Here is a tiny trained network, its code and every weight. The questions are about switching its units off for an input and a target symbol, where a switched-off unit gives its printed mean instead of its output.

import numpy as np


def w(rows, s, z=0):
    codes = np.array(rows[::2]) - 128.0
    scale = np.full(codes.shape[1], s)
    scale[-1] = z or s
    return codes * scale


def norm(h):
    return h / np.sqrt((h * h).mean(-1, keepdims=True) + 1e-5)


def f(y):
    return np.maximum(y, 0)


def softmax(a):
    e = np.exp(a - a.max(-1, keepdims=True))
    return e / e.sum(-1, keepdims=True)


def log_softmax(a):
    a = a - a.max(-1, keepdims=True)
    return a - np.log(np.exp(a).sum(-1, keepdims=True))


def net(x, mask):
    ids = ['βγεζξπστφ'.index(c) for c in x.split()]
    T = len(ids)
    res = E[ids] + P[:T]
    u = 0
    for l in range(2):
        r = norm(res)
        for j in range(2):
            rows = slice(3 * j, 3 * j + 3)
            q, k, v = (r @ M[l][rows].T for M in (Q, K, V))
            z = softmax(np.where(np.tri(T) > 0, q @ k.T / 3**0.5, -1e9)) @ v
            o = O[l][rows]
            res = res + np.where(mask[u + j], z, o[:, -1]) @ o[:, :-1]
        u += 2
        y = f(norm(res) @ A[l][:, :-1].T + A[l][:, -1])
        res = res + np.where(mask[u : u + 4], y, B[l][:, -1]) @ B[l][:, :-1]
        u += 4
    return log_softmax(norm(res)[-1] @ U[:, :-1].T + U[:, -1])


Q, K, V, O, A, B = {}, {}, {}, {}, {}, {}
E = w([
[74,131,174,165],'β',
[97,121,140,93],'γ',
[75,120,114,105],'ε',
[189,149,170,150],'ζ',
[50,59,135,48],'ξ',
[60,96,73,106],'π',
[247,162,183,198],'σ',
[172,63,89,223],'τ',
[127,184,140,102],'φ',
],0.016)
P = w([
[204,119,76,4],'0',
[182,134,71,57],'1',
[174,147,70,80],'2',
[161,138,79,93],'3',
[146,136,86,107],'4',
[140,127,93,110],'5',
[134,118,95,123],'6',
[130,104,105,132],'7',
[137,106,112,119],'8',
],0.0037)
Q[0] = w([
[92,197,227,120],'L0H1',
[7,223,150,101],'L0H1',
[164,95,87,149],'L0H1',
[42,54,94,141],'L0H2',
[88,83,120,122],'L0H2',
[128,93,123,181],'L0H2',
],0.014)
K[0] = w([
[100,88,211,190],'L0H1',
[27,80,196,226],'L0H1',
[170,102,58,26],'L0H1',
[139,203,15,2],'L0H2',
[210,143,96,59],'L0H2',
[248,171,55,125],'L0H2',
],0.0083)
V[0] = w([
[101,114,98,120],'L0H1',
[7,171,131,202],'L0H1',
[143,133,71,121],'L0H1',
[140,157,95,181],'L0H2',
[151,87,114,147],'L0H2',
[101,175,107,154],'L0H2',
],0.011)
O[0] = w([
[83,251,105,61,171],'L0H1',
[155,156,91,232,134],'L0H1',
[47,109,91,33,125],'L0H1',
[210,113,235,87,23],'L0H2',
[2,126,237,141,1],'L0H2',
[144,233,2,156,135],'L0H2',
],0.0035,0.0022)
A[0] = w([
[193,195,150,70,4],'L0N1',
[229,175,63,114,233],'L0N2',
[113,138,138,2,101],'L0N3',
[61,76,68,227,238],'L0N4',
],0.0079,0.0021)
B[0] = w([
[134,107,192,78,191],'L0N1',
[2,36,119,141,222],'L0N2',
[46,80,157,227,253],'L0N3',
[136,100,192,17,203],'L0N4',
],0.0069,0.0062)
Q[1] = w([
[71,81,100,164],'L1H1',
[181,105,102,189],'L1H1',
[50,135,185,114],'L1H1',
[150,95,86,87],'L1H2',
[10,118,132,64],'L1H2',
[76,33,189,170],'L1H2',
],0.014)
K[1] = w([
[48,123,149,172],'L1H1',
[152,215,180,101],'L1H1',
[92,99,37,183],'L1H1',
[112,171,119,80],'L1H2',
[79,111,107,213],'L1H2',
[113,167,160,253],'L1H2',
],0.014)
V[1] = w([
[130,255,40,127],'L1H1',
[140,199,226,198],'L1H1',
[112,183,165,219],'L1H1',
[101,194,205,25],'L1H2',
[209,108,70,89],'L1H2',
[120,178,103,212],'L1H2',
],0.0071)
O[1] = w([
[120,151,141,28,15],'L1H1',
[5,114,164,90,52],'L1H1',
[22,202,181,81,90],'L1H1',
[46,184,248,2,164],'L1H2',
[65,11,92,158,2],'L1H2',
[74,69,181,245,109],'L1H2',
],0.0066,0.0065)
A[1] = w([
[90,126,162,222,146],'L1N1',
[144,196,9,135,154],'L1N2',
[139,254,176,225,76],'L1N3',
[52,183,213,167,4],'L1N4',
],0.0077,0.0042)
B[1] = w([
[39,108,49,254,218],'L1N1',
[179,209,186,183,184],'L1N2',
[126,62,70,27,253],'L1N3',
[97,63,213,121,204],'L1N4',
],0.0083,0.0046)
U = w([
[38,177,233,79,195],'β',
[116,62,19,18,103],'γ',
[210,111,217,132,65],'ε',
[147,212,141,129,255],'ζ',
[239,16,94,115,109],'ξ',
[187,154,12,61,156],'π',
[128,116,127,153,26],'σ',
[160,69,227,217,41],'τ',
[53,144,42,198,160],'φ',
],0.011,0.005)

Each question gives the input, a string of symbols that net reads in full, and the target symbol t.
The units are the heads (3 rows each of Q, K, V and O) and the neurons (one row each of A and B). Each row of codes is followed by its name. A weight is (code - 128) times the scale printed after its matrix; where a second scale follows, it is the last column's (O, A, B and U).
mask holds one flag per unit, layer by layer, with each layer's heads first. A switched-off unit (its flag False) gives its mean, the last column of its rows in O or B, instead of its output. The means were averaged over made-up inputs and are rounded, as every weight is.
A unit's drop is (log p(t) with every unit on - log p(t) with that unit switched off) / (log p(t) with every unit on - log p(t) with every unit switched off).
The circuit of an input: a set's keep is (log p(t) with only the set's units on - log p(t) with every unit switched off) / (log p(t) with every unit on - log p(t) with every unit switched off). Starting from all 12 units, units are removed one at a time, each time the one whose removal leaves the highest keep (on an exact tie, the one counted first), for as long as the keep stays at least 0.8.
circuit, biggest first: the units of the circuit, biggest drop first
k most important neurons: the k neurons with the biggest drops, biggest first
heads that matter: for each layer, one digit per head in row order, 1 if its drop is at least 0.15 and else 0, layers parted by /
drop when u is switched off: that unit's drop, to one decimal
input ξ τ ε β ξ σ φ π φ, target φ: heads that matter -> 00 / 01
input φ π φ τ φ φ φ ε τ, target β: 2 most important neurons -> L0N4, L0N2
input π β ξ ξ, target ξ: circuit, biggest first -> L1H1, L0N2
input γ σ φ π φ ζ φ σ φ, target τ: heads that matter -> 11 / 00
input ξ β φ φ φ φ τ ξ, target φ: circuit, biggest first -> L1H2, L0H1, L1N1
input σ ζ φ ζ, target β: circuit, biggest first -> L1H1
input ξ β ε π ζ φ τ, target φ: 3 most important neurons -> L1N1, L0N2, L0N1
input σ τ ε φ φ σ π, target π: heads that matter -> 00 / 10
input φ β φ ξ σ, target φ: heads that matter -> 11 / 11
input τ ζ ξ τ β ξ, target τ: heads that matter -> 10 / 11
input φ ζ γ, target φ: circuit, biggest first -> L0N3, L1N1
input φ τ φ, target ξ: 3 most important neurons -> L0N2, L1N3, L0N1
input ξ φ β φ φ ξ φ ζ, target φ: 2 most important neurons -> L0N2, L1N1
input τ β ε ξ, target ξ: heads that matter -> 11 / 10
input φ π φ ξ φ, target γ: 3 most important neurons -> L1N3, L0N4, L0N3
input φ ξ π φ ζ β, target φ: heads that matter -> 11 / 01
input π ζ σ φ ζ φ, target ε: circuit, biggest first -> L0H2, L1H1
input τ ε φ ζ β φ φ ξ φ, target φ: heads that matter -> 10 / 01
input τ τ φ ζ ζ ξ π φ τ, target β: most important neuron -> L0N4
input ξ φ β τ, target φ: heads that matter -> 11 / 11
input φ ε σ ζ ε β φ γ, target φ: heads that matter -> 00 / 01
input φ π ε, target ζ: heads that matter -> 00 / 00
input τ φ φ φ φ ξ ξ π φ, target γ: heads that matter -> 00 / 10
input ζ τ ξ φ τ φ φ σ φ, target τ: heads that matter -> 11 / 10
input β φ τ φ ε π φ ε ξ, target φ: most important neuron -> L0N2
input φ ζ π ξ ξ β, target ξ: drop when L1N3 is switched off -> 0.4
